Below are the code and all the weights of a small trained network. Each question names an input and a class and asks about switching units off, where a switched-off unit gives its printed mean instead of its output.

import numpy as np


def w(rows, s, z=0):
    codes = np.array(rows[::2]) - 128.0
    scale = np.full(codes.shape[1], s)
    scale[-1] = z or s
    return codes * scale


def f(y):
    return y / 2 * (1 + np.tanh(0.7978845608 * (y + 0.044715 * y**3)))


def log_softmax(a):
    a = a - a.max(-1, keepdims=True)
    return a - np.log(np.exp(a).sum(-1, keepdims=True))


def net(x, mask):
    res = np.array(x, float).reshape(1, 8) / 4 @ E
    y = f(res @ A[0][:, :-1].T + A[0][:, -1])
    res = res + np.where(mask, y, B[0][:, -1]) @ B[0][:, :-1]
    return log_softmax(res[-1] @ U[:, :-1].T + U[:, -1])


A, B = {}, {}
E = w([
[128,129,128],'x0',
[128,127,128],'x1',
[129,128,128],'x2',
[128,129,128],'x3',
[116,96,19],'x4',
[128,126,128],'x5',
[249,130,119],'x6',
[128,126,128],'x7',
],0.014)
A[0] = w([
[117,119,42,61],'N0',
[136,152,208,44],'N1',
[157,123,127,35],'N2',
[85,122,135,105],'N3',
[85,125,136,75],'N4',
[35,146,125,106],'N5',
[46,103,141,131],'N6',
[117,119,38,77],'N7',
[160,137,123,3],'N8',
[132,135,181,64],'N9',
[171,108,127,96],'N10',
[130,176,174,88],'N11',
[198,133,119,119],'N12',
[128,134,126,121],'N13',
[129,105,134,113],'N14',
[147,87,138,55],'N15',
[248,122,121,146],'N16',
],0.015,0.0031)
B[0] = w([
[239,31,207,182],'N0',
[229,32,196,189],'N1',
[100,129,93,139],'N2',
[108,157,70,154],'N3',
[101,159,102,151],'N4',
[88,200,83,196],'N5',
[61,208,68,191],'N6',
[231,34,248,187],'N7',
[115,157,142,140],'N8',
[181,60,185,161],'N9',
[89,162,88,160],'N10',
[187,49,188,168],'N11',
[68,211,73,193],'N12',
[125,131,137,127],'N13',
[129,141,143,127],'N14',
[126,128,109,130],'N15',
[2,191,35,247],'N16',
],0.0079,0.015)
U = w([
[3,203,61,254],'0',
[222,2,216,2],'1',
],0.012,0.0008)

Each question gives the input, the list of numbers given to net, and the class t.
The units are the neurons (one row each of A and B). Each row of codes is followed by its name. A weight is (code - 128) times the scale printed after its matrix; where a second scale follows, it is the last column's (A, B and U).
mask holds one flag per neuron, in row order. A switched-off neuron (its flag False) gives its mean, the last column of its row in B, instead of its output. The means were averaged over made-up inputs and are rounded, as every weight is.
A unit's drop is (log p(t) with every unit on - log p(t) with that unit switched off) / (log p(t) with every unit on - log p(t) with every unit switched off).
unit that matters most: the unit with the biggest drop
top k neurons: the k neurons with the biggest drops, biggest first
drop when u is switched off: that unit's drop, to one decimal
input [-8,-6,7,4,-4,5,5,0], class 0: unit that matters most : N16
input [-1,-2,-4,-4,5,-3,4,7], class 1: top 2 neurons : N7; N0
input [-8,6,-2,7,-4,-5,-3,-1], class 1: top 3 neurons : N16; N12; N1
input [-4,-4,-6,-5,5,5,4,4], class 1: top 3 neurons : N7; N0; N6
input [1,5,-6,6,-5,-3,-4,-6], class 1: top 2 neurons : N16; N1
input [-8,-8,-1,-1,-8,-8,-7,3], class 1: top 4 neurons : N1; N16; N11; N9
input [-4,-2,0,1,-5,-3,5,-2], class 0: top 2 neurons : N16; N7
input [-2,1,-1,4,-4,2,6,-2], class 0: drop when N16 is switched off : 0.3
input [-4,-6,5,-8,1,2,6,-1], class 0: drop when N15 is switched off : 0.0
input [2,-3,0,-4,-5,-8,8,1], class 0: drop when N16 is switched off : 0.6
